The symbols move the nodes like this.
q164 σ q932
q164 ζ q331
q164 χ q957
q164 γ q211
q164 ω q748
q164 π q456
q243 σ q331
q243 χ q390
q243 γ q352
q243 ω q211
q243 π q585
q592 σ q957
q592 ζ q390
q592 χ q830
q592 γ q525
q592 ω q843
q592 π q211
q525 σ q592
q525 ζ q497
q525 χ q960
q525 ω q554
q525 π q231
q330 σ q505
q330 χ q565
q330 γ q576
q330 ω q916
q330 π q664
q879 ζ q249
q879 χ q986
q879 γ q855
q879 π q328
q682 σ q748
q682 ζ q211
q682 χ q843
q682 γ q701
q682 π q881
q748 σ q855
q748 ζ q164
q748 χ q731
q748 γ q682
q748 π q544
q497 σ q390
q497 χ q859
q497 ω q525
q497 π q352
q916 σ q77
q916 ζ q330
q916 χ q117
q916 γ q661
q916 ω q949
q916 π q680
q781 σ q828
q781 χ q664
q781 γ q331
q781 ω q932
q781 π q565
q828 χ q863
q828 γ q781
q828 ω q249
q828 π q125
q185 σ q328
q185 ζ q117
q185 χ q855
q185 γ q544
q185 π q949
q98 ζ q77
q98 χ q328
q98 γ q949
q98 π q986
q957 σ q680
q957 ζ q575
q957 χ q661
q957 γ q592
q957 ω q731
q957 π q164
q585 σ q402
q585 χ q243
q585 γ q994
q585 ω q246
q585 π q624
q680 σ q106
q680 ζ q664
q680 χ q916
q680 γ q957
q680 ω q526
q680 π q932
q328 ζ q654
q328 χ q879
q328 γ q185
q328 π q98
q544 σ q185
q544 ζ q456
q544 χ q748
q544 γ q881
q544 π q782
q863 χ q505
q863 γ q664
q863 ω q106
q863 π q828
q881 σ q544
q881 ζ q246
q881 χ q682
q881 γ q900
q881 π q190
q106 ζ q863
q106 χ q77
q106 γ q680
q106 ω q986
q106 π q249
q246 σ q456
q246 ζ q585
q246 χ q211
q246 γ q888
q246 ω q881
q246 π q830
q565 σ q125
q565 χ q781
q565 γ q402
q565 ω q117
q565 π q330
q575 σ q664
q575 χ q576
q575 γ q390
q575 ω q957
q575 π q331
q456 σ q117
q456 ζ q402
q456 χ q164
q456 γ q246
q456 ω q544
q456 π q661
q117 σ q654
q117 ζ q565
q117 χ q932
q117 γ q456
q117 ω q185
q117 π q916
q731 σ q526
q731 ζ q957
q731 χ q782
q731 γ q843
q731 π q748
q384 σ q190
q384 ζ q960
q384 χ q900
q384 π q554
q505 χ q125
q505 γ q330
q505 ω q77
q505 π q863
q249 ζ q828
q249 χ q106
q249 γ q932
q249 ω q879
q249 π q654
q949 σ q98
q949 ζ q916
q949 χ q185
q949 γ q782
q949 π q526
q352 σ q243
q352 χ q497
q352 ω q231
q352 π q994
q526 σ q986
q526 ζ q680
q526 χ q949
q526 γ q731
q526 π q855
q331 σ q781
q331 χ q575
q331 γ q243
q331 ω q164
q331 π q402
q624 σ q576
q624 χ q585
q624 γ q859
q624 ω q830
q624 π q390
q859 σ q624
q859 χ q994
q859 ω q960
q859 π q497
q664 σ q863
q664 χ q330
q664 γ q575
q664 ω q680
q664 π q781
q701 σ q682
q701 ζ q231
q701 χ q554
q701 π q900
q231 σ q211
q231 ζ q352
q231 χ q525
q231 ω q701
q231 π q888
q960 σ q830
q960 ζ q859
q960 χ q888
q960 ω q384
q960 π q525
q843 σ q731
q843 ζ q592
q843 χ q190
q843 γ q554
q843 π q682
q654 ζ q125
q654 χ q249
q654 γ q117
q654 ω q328
q654 π q77
q900 σ q881
q900 ζ q888
q900 χ q701
q900 π q384
q211 σ q164
q211 ζ q243
q211 χ q592
q211 γ q231
q211 ω q682
q211 π q246
q932 σ q249
q932 ζ q781
q932 χ q680
q932 γ q164
q932 ω q855
q932 π q117
q77 ζ q505
q77 χ q654
q77 γ q916
q77 ω q98
q77 π q106
q782 σ q949
q782 ζ q661
q782 χ q544
q782 γ q190
q782 π q731
q402 σ q565
q402 χ q331
q402 γ q585
q402 ω q456
q402 π q576
q390 σ q575
q390 χ q624
q390 γ q497
q390 ω q592
q390 π q243
q986 ζ q106
q986 χ q98
q986 γ q526
q986 π q879
q190 σ q782
q190 ζ q830
q190 χ q881
q190 γ q384
q190 π q843
q994 σ q585
q994 χ q352
q994 ω q888
q994 π q859
q576 σ q330
q576 χ q402
q576 γ q624
q576 ω q661
q576 π q575
q661 σ q916
q661 ζ q576
q661 χ q456
q661 γ q830
q661 ω q782
q661 π q957
q554 σ q843
q554 ζ q525
q554 χ q384
q554 π q701
q830 σ q661
q830 ζ q624
q830 χ q246
q830 γ q960
q830 ω q190
q830 π q592
q855 σ q879
q855 ζ q932
q855 χ q526
q855 γ q748
q855 π q185
q888 σ q246
q888 ζ q994
q888 χ q231
q888 ω q900
q888 π q960
q125 χ q828
q125 γ q565
q125 ω q654
q125 π q505

The rows follow the links: the fewer symbols apart two nodes are, the more alike their rows tend to be.

Known rows, each with its node:
-46,-101,171,-203,18,-140,117,-155,-59,219,-164,-16,-146,30,-25,113,31,-64,-69,-110,-118,-30,-20,61,-47,152,-178,134,20,18,0,78,-78,182,-49,54,-163,46,-216,-24,107,-100,-55,-181,87,17,-135,177
node: q576
177,-39,-115,64,-214,72,14,-98,-44,-55,23,105,207,-76,-39,50,-122,-1,-19,58,88,-51,30,227,-117,-42,144,82,-25,-96,131,137,-59,70,49,-255,139,-42,137,-9,-100,187,100,-121,-260,-115,-10,138
node: q231
150,-19,-130,97,-167,57,18,-42,-23,-154,55,79,211,-101,52,43,-116,33,75,131,126,-53,7,61,-100,-84,210,60,74,-152,141,61,68,-115,-14,-148,185,-140,186,22,-126,138,92,67,-242,-22,149,21
node: q701
144,2,-35,-38,-178,47,15,-115,-62,75,-24,60,142,-26,-158,87,-99,-48,-125,-59,-11,-49,33,281,-90,46,-2,94,-64,-47,75,165,-152,180,80,-211,72,79,2,-48,-34,167,61,-239,-157,-194,-113,213
node: q352
-23,89,16,-27,128,120,-59,25,-52,240,112,47,-7,56,-187,-122,-6,34,-144,2,-31,56,-95,295,-47,11,-175,-83,-183,123,-92,5,22,206,37,-70,-116,201,-72,-170,29,91,94,-146,-47,-75,-201,204
node: q781
-94,-56,181,-215,114,-108,86,-54,-65,265,-124,-30,-195,47,-45,21,65,-61,-57,-93,-108,4,-52,56,-8,126,-243,74,7,68,-68,20,1,153,-62,124,-204,78,-219,-67,127,-115,-30,-113,138,45,-150,159
node: q330
-111,-62,95,-20,109,-55,100,62,2,-8,-9,-23,-131,-11,203,-4,61,37,181,124,22,-53,-60,-201,-21,-46,75,21,167,-71,35,-121,267,-167,-166,221,-2,-192,42,23,-6,-149,12,240,90,213,162,-96
node: q949
-2,-140,54,-9,-82,-128,125,-69,-20,-111,-120,6,-7,-79,214,99,-5,4,180,132,48,-91,6,-162,-38,-15,139,152,220,-178,168,24,121,-159,-138,56,104,-289,97,68,-38,-66,-14,123,-33,133,219,-72
node: q190
-89,185,76,2,48,2,20,-27,154,98,-8,18,-95,66,-129,-27,54,128,-86,-146,-114,85,-27,63,77,10,-215,-118,-151,230,-31,-15,-224,199,62,64,-187,70,-255,-47,175,25,-58,-208,124,-81,-126,55
node: q664
77,62,7,14,-229,-30,61,-182,114,-66,-114,54,71,-28,-75,134,-39,63,-87,-155,-41,-17,39,81,35,52,-48,41,-43,70,143,165,-374,195,87,-104,-29,-5,-128,43,48,117,-73,-277,-22,-184,-63,61
node: q497
93,6,-35,-44,-98,55,-23,-124,-63,129,21,42,96,-17,-126,36,-85,-18,-159,-64,-10,-2,-28,303,-88,52,-51,78,-124,-2,25,128,-119,189,75,-210,21,133,-12,-82,-16,131,80,-237,-160,-164,-169,231
node: q243
58,-161,31,-2,-173,-117,132,-92,-15,-109,-133,22,50,-96,172,135,-48,-3,148,69,75,-105,30,-105,-43,15,158,182,212,-195,198,83,46,-117,-107,-28,114,-253,113,77,-55,-47,6,60,-70,68,197,-88
node: q384
-23,119,-65,59,192,167,-111,119,-62,134,253,45,57,35,-133,-244,-41,96,21,177,61,23,-123,234,-65,-127,-33,-167,-145,83,-83,-95,211,60,3,-11,-38,93,76,-145,-12,106,186,47,-124,-13,-100,139
node: q932
44,114,-38,190,-158,-2,38,-12,173,-275,22,51,83,-95,116,62,-44,194,165,77,101,-30,24,-166,38,-94,153,-32,78,-16,206,27,-116,-104,-7,20,108,-279,73,102,-6,36,1,67,-57,11,200,-200
node: q843
-39,-92,61,-22,38,-97,100,1,-2,-47,-42,28,-49,-50,224,31,23,22,194,158,41,-80,-1,-189,-40,3,107,93,193,-129,116,-75,228,-171,-177,138,37,-258,68,43,-19,-135,33,164,36,197,204,-97
node: q782
-170,-33,103,-10,199,-78,37,95,-7,22,45,-12,-159,-16,155,-72,89,61,179,159,19,-19,-68,-184,17,-62,5,-30,110,9,-31,-170,296,-137,-187,239,-78,-155,3,16,44,-164,-1,222,110,233,136,-95
node: q98

Each walk starts at a row. The symbols on each line, taken left to right, move it on to the next node.
Each answer is a row, close to the row of the node it stands for.
new walk
-29,162,-36,204,-53,29,28,47,202,-259,72,37,24,-69,120,-16,-8,211,189,115,66,7,-4,-188,82,-162,125,-116,49,49,156,-95,-32,-108,-30,130,58,-250,57,68,17,36,-22,133,-11,32,206,-250
π π χ: 57,49,-116,146,19,109,-60,104,-24,-107,180,40,125,-47,33,-122,-78,108,151,234,145,-53,-30,54,-57,-160,188,-75,22,-56,79,-76,216,-114,-61,-41,125,-125,228,-38,-91,98,144,167,-163,40,131,-17
σ χ σ γ: -88,187,-11,174,49,35,10,88,176,-188,119,3,-38,0,104,-89,25,233,190,123,71,37,-43,-188,84,-142,50,-168,45,126,60,-157,39,-117,-51,170,8,-187,22,31,45,-9,-21,159,71,98,161,-233
new walk
161,8,-118,61,-120,98,-22,-78,-61,-12,112,116,203,-66,-90,-5,-133,26,-30,106,99,-66,-25,259,-145,-53,131,39,-52,-103,96,98,26,72,32,-241,123,-3,139,-74,-99,190,140,-96,-252,-118,-35,166
χ σ π: 77,98,-88,47,28,182,-52,62,-72,74,224,101,149,-16,-158,-133,-100,62,-28,158,89,-6,-83,300,-92,-113,46,-84,-111,-3,31,-7,130,72,21,-157,49,49,126,-123,-78,175,194,-9,-242,-85,-89,178
γ σ γ χ ζ: 24,136,64,-17,-174,-21,68,-144,135,-11,-96,37,24,0,-92,119,-4,84,-101,-182,-58,33,13,68,53,53,-86,36,-94,95,102,135,-369,218,102,-56,-72,4,-183,19,97,74,-74,-274,2,-166,-87,55
new walk
21,-112,127,-171,-104,-133,129,-188,-41,165,-209,3,-75,21,3,179,11,-96,-87,-151,-105,-66,11,70,-70,157,-118,203,47,-53,33,137,-120,167,-21,-39,-126,21,-175,9,67,-65,-86,-226,28,-67,-100,181
γ ω ζ: 60,-156,97,-150,-171,-139,142,-199,-37,100,-221,31,-31,-11,1,186,4,-79,-72,-147,-76,-63,37,68,-65,157,-69,239,61,-78,111,190,-181,148,-10,-90,-36,-19,-109,13,25,-10,-83,-230,-28,-63,-45,150
ω ω ζ π: 112,97,-28,83,-291,-27,83,-160,188,-213,-81,70,110,-79,-9,156,-63,117,10,-97,44,-27,64,-25,40,-13,83,67,39,-16,203,121,-326,63,71,-86,86,-189,-42,88,14,119,-63,-172,-76,-120,86,-59
new walk
48,63,-22,-64,22,92,-49,-40,-80,185,76,38,55,18,-215,-38,-43,2,-144,-49,-13,8,-48,310,-64,28,-127,-8,-166,59,-40,78,-56,224,71,-182,-60,177,-63,-122,20,140,86,-191,-101,-129,-204,243
γ π χ χ σ: -14,165,71,17,-72,-8,42,-116,146,51,-61,9,-41,37,-113,34,25,113,-98,-174,-88,61,-32,93,64,39,-161,-45,-126,188,38,68,-322,219,98,-20,-151,42,-230,-28,161,53,-77,-258,78,-137,-135,66
ω ω ζ: -26,251,30,149,-95,0,49,-48,273,-155,19,33,-9,4,-30,12,22,276,77,-62,-10,54,-18,-85,122,-88,-36,-156,-43,186,138,21,-280,73,47,64,-76,-156,-149,47,140,82,-68,-105,51,-79,35,-141
new walk
30,-182,99,-137,-124,-172,191,-182,-51,60,-216,34,-44,-50,154,202,9,-29,68,-2,-25,-133,20,-60,-94,102,13,270,214,-154,149,136,-17,4,-108,17,-8,-177,-47,69,13,-67,-31,-79,23,86,102,73
γ ω ζ: 89,-184,81,-133,-204,-162,157,-198,-47,-7,-235,29,-5,-68,119,223,-20,-41,47,-55,-3,-139,66,-38,-76,106,47,260,176,-182,183,169,-81,-1,-83,-57,49,-160,-9,87,-12,-31,-48,-107,-82,16,78,66
ω π: 103,72,-76,156,-207,-6,76,-76,154,-287,-31,35,109,-99,128,104,-67,132,111,45,101,-55,58,-100,38,-82,161,30,89,-56,227,46,-151,-110,7,-35,146,-263,86,111,-24,73,-9,3,-85,-49,182,-149
new walk
-135,-22,148,-172,198,-83,51,-9,-47,281,-47,-26,-193,92,-64,-35,100,-35,-48,-78,-107,28,-70,4,0,87,-247,-10,-23,90,-105,-43,55,123,-56,161,-213,115,-213,-93,124,-122,-30,-61,151,71,-131,129
ω χ π: -171,-34,151,-137,233,-64,79,74,-57,196,-7,-51,-214,62,62,-67,87,33,80,54,-83,-6,-87,-95,3,16,-154,-32,54,47,-92,-139,221,7,-151,232,-173,-21,-139,-35,86,-154,-3,97,143,181,17,17
ω π γ π: -30,89,-88,119,107,131,-50,151,-28,-46,225,60,69,-30,35,-167,-48,125,119,253,132,8,-74,43,-34,-203,119,-130,1,1,16,-167,267,-106,-66,29,76,-77,188,-61,-59,48,150,202,-131,81,89,-20
new walk
-117,175,73,-4,135,35,-2,23,112,113,46,-24,-143,98,-104,-80,74,109,-77,-100,-98,102,-61,25,109,-18,-241,-141,-136,229,-78,-62,-166,176,43,122,-208,99,-227,-66,152,0,-57,-107,136,-47,-124,26
γ χ π ω: -114,259,50,109,72,31,7,54,240,-74,71,-1,-80,33,-28,-69,67,237,55,-23,-16,90,-64,-95,136,-123,-110,-194,-81,237,43,-121,-128,77,2,149,-126,-55,-164,2,141,31,-51,-11,136,-4,16,-113
χ χ χ π π: -154,-102,177,-142,172,-117,96,-6,-53,192,-99,-20,-212,36,101,15,99,38,79,55,-57,-20,-56,-132,-31,47,-130,51,110,2,-15,-83,182,-7,-162,227,-180,-71,-123,-33,114,-187,-21,69,164,195,31,41
new walk
-128,220,-7,142,172,59,-25,137,151,-94,152,6,-81,22,63,-116,71,215,145,119,51,79,-86,-168,104,-165,6,-211,4,131,26,-167,88,-120,-42,197,-28,-150,-18,-9,76,-38,19,178,102,107,115,-187
γ γ γ ζ: 51,182,2,130,-225,-3,86,-141,240,-207,-58,51,70,-34,18,89,-27,185,46,-95,34,8,40,-89,89,-60,44,-5,7,72,220,101,-353,69,46,-28,36,-199,-89,91,76,95,-67,-155,-19,-123,72,-103
σ χ σ γ: -90,-161,179,-163,24,-195,197,-98,-54,137,-175,16,-141,-4,167,124,67,-20,69,14,-52,-86,-36,-92,-70,128,-81,184,168,-124,93,34,116,5,-158,164,-104,-145,-100,20,76,-166,-40,-35,90,146,59,72
new walk
-74,136,-32,18,236,131,-89,167,-33,131,245,48,-9,63,-110,-211,4,100,5,152,22,46,-119,151,-23,-90,-68,-170,-136,123,-100,-160,208,63,-17,45,-77,120,30,-139,7,29,143,91,-20,46,-96,102
γ σ χ: -160,260,64,106,182,36,-25,107,184,-8,100,3,-97,64,-29,-125,95,214,55,23,-56,89,-89,-97,132,-108,-124,-237,-99,235,-10,-161,-48,58,-6,206,-169,-23,-132,-49,166,-13,-6,50,156,51,-21,-126
ζ γ π σ: -52,132,-11,-64,191,92,-76,79,-47,235,127,36,-41,84,-185,-135,15,24,-107,22,-46,67,-84,215,-15,-26,-173,-152,-178,139,-127,-62,80,181,46,1,-126,221,-59,-144,48,30,89,-80,-4,-56,-204,168
